Below are the code and all the weights of a small trained network. Each question names an input and a target symbol and asks about switching units off, where a switched-off unit gives its printed mean instead of its output.

import numpy as np


def w(rows, s, z=0):
    codes = np.array(rows[::2]) - 128.0
    scale = np.full(codes.shape[1], s)
    scale[-1] = z or s
    return codes * scale


def f(y):
    return y / 2 * (1 + np.tanh(0.7978845608 * (y + 0.044715 * y**3)))


def softmax(a):
    e = np.exp(a - a.max(-1, keepdims=True))
    return e / e.sum(-1, keepdims=True)


def log_softmax(a):
    a = a - a.max(-1, keepdims=True)
    return a - np.log(np.exp(a).sum(-1, keepdims=True))


def net(x, mask):
    ids = ['αβγηθλπστφω'.index(c) for c in x.split()]
    T = len(ids)
    res = E[ids] + P[:T]
    u = 0
    for l in range(3):
        r = res
        for j in range(2):
            rows = slice(3 * j, 3 * j + 3)
            q, k, v = (r @ M[l][rows].T for M in (Q, K, V))
            z = softmax(np.where(np.tri(T) > 0, q @ k.T / 3**0.5, -1e9)) @ v
            o = O[l][rows]
            res = res + np.where(mask[u + j], z, o[:, -1]) @ o[:, :-1]
        u += 2
        y = f(res @ A[l][:, :-1].T + A[l][:, -1])
        res = res + np.where(mask[u : u + 8], y, B[l][:, -1]) @ B[l][:, :-1]
        u += 8
    return log_softmax(res[-1] @ U[:, :-1].T + U[:, -1])


Q, K, V, O, A, B = {}, {}, {}, {}, {}, {}
E = w([
[175,84,131],'α',
[14,224,160],'β',
[142,194,147],'γ',
[166,79,76],'η',
[97,33,107],'θ',
[173,119,130],'λ',
[117,66,233],'π',
[172,120,131],'σ',
[67,113,1],'τ',
[165,155,213],'φ',
[135,192,205],'ω',
],0.019)
P = w([
[190,91,255],'0',
[82,163,57],'1',
[80,166,58],'2',
[78,164,64],'3',
[78,170,61],'4',
[77,156,70],'5',
[76,158,66],'6',
[82,150,68],'7',
[70,159,75],'8',
[74,158,62],'9',
[84,156,67],'10',
[74,141,65],'11',
[83,150,65],'12',
[84,140,67],'13',
],0.0062)
Q[0] = w([
[60,129,179],'0.h1',
[45,1,128],'0.h1',
[40,92,130],'0.h1',
[195,76,148],'0.h2',
[114,107,201],'0.h2',
[243,229,118],'0.h2',
],0.0088)
K[0] = w([
[214,194,101],'0.h1',
[236,45,172],'0.h1',
[255,199,167],'0.h1',
[143,93,91],'0.h2',
[127,33,160],'0.h2',
[252,248,60],'0.h2',
],0.0082)
V[0] = w([
[10,145,91],'0.h1',
[135,121,137],'0.h1',
[142,135,120],'0.h1',
[215,64,127],'0.h2',
[124,125,129],'0.h2',
[62,67,252],'0.h2',
],0.004)
O[0] = w([
[219,253,78,227],'0.h1',
[104,106,140,114],'0.h1',
[123,124,125,126],'0.h1',
[147,17,131,16],'0.h2',
[121,124,130,123],'0.h2',
[79,72,199,254],'0.h2',
],0.0035,0.00079)
A[0] = w([
[202,228,69,137],'0.n1',
[38,79,6,182],'0.n2',
[200,136,2,206],'0.n3',
[141,214,137,116],'0.n4',
[111,105,23,222],'0.n5',
[28,58,46,1],'0.n6',
[104,169,165,52],'0.n7',
[45,148,177,48],'0.n8',
],0.0092,0.0066)
B[0] = w([
[111,53,105,236],'0.n1',
[197,254,153,249],'0.n2',
[109,159,212,254],'0.n3',
[144,107,189,222],'0.n4',
[146,184,222,239],'0.n5',
[215,195,21,171],'0.n6',
[154,146,135,136],'0.n7',
[102,174,152,142],'0.n8',
],0.0087,0.0046)
Q[1] = w([
[102,122,49],'1.h1',
[164,148,246],'1.h1',
[114,100,49],'1.h1',
[147,101,32],'1.h2',
[161,180,253],'1.h2',
[141,145,66],'1.h2',
],0.015)
K[1] = w([
[99,227,160],'1.h1',
[177,9,36],'1.h1',
[80,171,186],'1.h1',
[37,253,108],'1.h2',
[234,62,158],'1.h2',
[125,162,60],'1.h2',
],0.012)
V[1] = w([
[49,220,187],'1.h1',
[136,42,34],'1.h1',
[129,128,128],'1.h1',
[83,101,183],'1.h2',
[241,3,138],'1.h2',
[85,114,184],'1.h2',
],0.0071)
O[1] = w([
[144,182,235,137],'1.h1',
[150,136,24,52],'1.h1',
[125,129,128,128],'1.h1',
[118,101,139,205],'1.h2',
[134,1,72,255],'1.h2',
[80,120,124,201],'1.h2',
],0.0066,0.0077)
A[1] = w([
[177,175,124,55],'1.n1',
[211,160,122,102],'1.n2',
[5,112,167,152],'1.n3',
[138,131,138,58],'1.n4',
[40,161,73,105],'1.n5',
[160,165,86,2],'1.n6',
[185,115,89,145],'1.n7',
[98,39,103,200],'1.n8',
],0.012,0.0082)
B[1] = w([
[52,103,123,184],'1.n1',
[47,118,139,192],'1.n2',
[196,99,124,254],'1.n3',
[120,119,127,114],'1.n4',
[189,161,179,132],'1.n5',
[179,2,82,156],'1.n6',
[110,236,144,149],'1.n7',
[39,165,31,246],'1.n8',
],0.0086,0.0077)
Q[2] = w([
[219,177,99],'2.h1',
[219,5,177],'2.h1',
[68,212,88],'2.h1',
[118,201,181],'2.h2',
[92,74,145],'2.h2',
[156,218,159],'2.h2',
],0.014)
K[2] = w([
[223,255,161],'2.h1',
[98,101,212],'2.h1',
[146,176,22],'2.h1',
[180,63,65],'2.h2',
[162,150,152],'2.h2',
[111,73,67],'2.h2',
],0.015)
V[2] = w([
[74,138,57],'2.h1',
[93,254,125],'2.h1',
[176,149,107],'2.h1',
[156,147,109],'2.h2',
[78,141,188],'2.h2',
[122,152,130],'2.h2',
],0.0095)
O[2] = w([
[113,255,179,82],'2.h1',
[203,185,90,254],'2.h1',
[151,133,171,21],'2.h1',
[131,112,146,92],'2.h2',
[104,129,60,233],'2.h2',
[122,80,109,133],'2.h2',
],0.0083,0.0059)
A[2] = w([
[213,199,162,162],'2.n1',
[248,61,129,7],'2.n2',
[69,27,145,59],'2.n3',
[211,174,96,186],'2.n4',
[137,51,77,90],'2.n5',
[81,72,20,234],'2.n6',
[255,60,92,171],'2.n7',
[7,191,113,17],'2.n8',
],0.0083,0.013)
B[2] = w([
[99,45,127,212],'2.n1',
[4,227,144,166],'2.n2',
[140,91,2,205],'2.n3',
[83,87,147,218],'2.n4',
[89,228,92,185],'2.n5',
[134,127,246,253],'2.n6',
[198,177,102,244],'2.n7',
[175,33,68,198],'2.n8',
],0.009,0.016)
U = w([
[92,153,49,6],'α',
[147,192,160,146],'β',
[210,112,219,221],'γ',
[84,150,249,202],'η',
[88,160,166,211],'θ',
[106,151,154,173],'λ',
[67,89,175,61],'π',
[96,157,162,214],'σ',
[209,142,75,2],'τ',
[180,44,79,33],'φ',
[163,149,127,174],'ω',
],0.011,0.0072)

Each question gives the input, a string of symbols that net reads in full, and the target symbol t.
The units are the heads (3 rows each of Q, K, V and O) and the neurons (one row each of A and B). Each row of codes is followed by its name. A weight is (code - 128) times the scale printed after its matrix; where a second scale follows, it is the last column's (O, A, B and U).
mask holds one flag per unit, layer by layer, with each layer's heads first. A switched-off unit (its flag False) gives its mean, the last column of its rows in O or B, instead of its output. The means were averaged over made-up inputs and are rounded, as every weight is.
A unit's drop is (log p(t) with every unit on - log p(t) with that unit switched off) / (log p(t) with every unit on - log p(t) with every unit switched off).
The circuit of an input: a set's keep is (log p(t) with only the set's units on - log p(t) with every unit switched off) / (log p(t) with every unit on - log p(t) with every unit switched off). Starting from the 12 units with the biggest drops (on a tie, the unit counted first), units are removed one at a time, each time the one whose removal leaves the highest keep (on an exact tie, the one counted first), for as long as the keep stays at least 0.8.
circuit, biggest first: the units of the circuit, biggest drop first
k most important neurons: the k neurons with the biggest drops, biggest first
k most important neurons of layer l: the k neurons of layer l with the biggest drops, biggest first
heads that matter: for each layer, one digit per head in row order, 1 if its drop is at least 0.15 and else 0, layers parted by /
input β φ φ ω φ φ γ ω γ, target β: 2 most important neurons of layer 0	0.n2, 0.n8
input γ ω π γ γ γ θ φ β φ β η β, target γ: circuit, biggest first	1.n3, 1.n5, 1.n8
input β η α ω γ σ, target β: 2 most important neurons of layer 1	1.n8, 1.n3
input τ γ φ φ φ φ γ β α α, target τ: 2 most important neurons of layer 2	2.n7, 2.n6
input π φ φ φ φ γ φ σ γ φ φ φ α φ, target π: circuit, biggest first	2.h1, 0.n2
input φ φ α π σ φ γ φ φ φ γ φ, target φ: circuit, biggest first	2.h1, 1.n8
input π β ω γ γ, target π: 3 most important neurons	1.n8, 0.n2, 0.n1
input β φ τ φ η η φ γ, target β: 2 most important neurons	2.n2, 1.n8
input β τ η γ β α π α τ φ γ α φ, target β: 2 most important neurons	2.n2, 1.n8
input φ α φ φ φ σ τ τ β σ φ φ ω, target φ: 2 most important neurons	2.n3, 0.n1
input γ τ β φ γ π β λ, target γ: 4 most important neurons	1.n8, 1.n2, 1.n1, 0.n6
input γ φ η σ φ η φ φ α π τ σ φ ω, target γ: 2 most important neurons	1.n8, 2.n3
input π ω α φ ω π σ, target π: circuit, biggest first	2.h1, 0.n2, 2.n7
input α φ φ φ α τ γ, target α: 3 most important neurons	1.n8, 2.n8, 0.n2
input γ π φ, target γ: 2 most important neurons	1.n8, 0.n1
input η β α ω γ φ γ φ φ, target η: 2 most important neurons of layer 1	1.n3, 1.n8
input φ φ φ τ φ γ φ φ φ λ π, target π: 3 most important neurons	0.n2, 0.n5, 1.n8
input φ α γ ω φ φ φ φ σ τ γ, target φ: 4 most important neurons	2.n3, 0.n1, 0.n2, 1.n8
input β φ τ ω τ τ φ φ φ γ γ β λ, target β: heads that matter	00 / 11 / 10
input π φ τ φ π φ α γ π β φ ω σ, target π: 2 most important neurons	1.n8, 0.n2
input γ β γ π φ α β α φ γ φ γ, target γ: 2 most important neurons	1.n8, 1.n2
input τ φ α, target τ: most important neuron	0.n5
input τ τ φ φ φ α α φ η τ ω τ φ, target τ: 2 most important neurons	0.n5, 0.n2
input η ω γ σ φ γ η η λ α φ, target η: most important neuron	0.n2
input τ φ β λ γ γ, target τ: 3 most important neurons of layer 0	0.n5, 0.n2, 0.n1
input η σ η β γ σ, target η: 3 most important neurons of layer 0	0.n2, 0.n1, 0.n3
input β β τ α φ γ π β ω, target β: 2 most important neurons of layer 2	2.n2, 2.n7
input φ β φ φ φ φ λ φ φ ω φ β, target γ: most important neuron of layer 2	2.n3
input τ τ γ, target τ: most important neuron of layer 0	0.n1
input τ α τ σ φ φ ω γ ω, target τ: 2 most important neurons of layer 1	1.n8, 1.n2
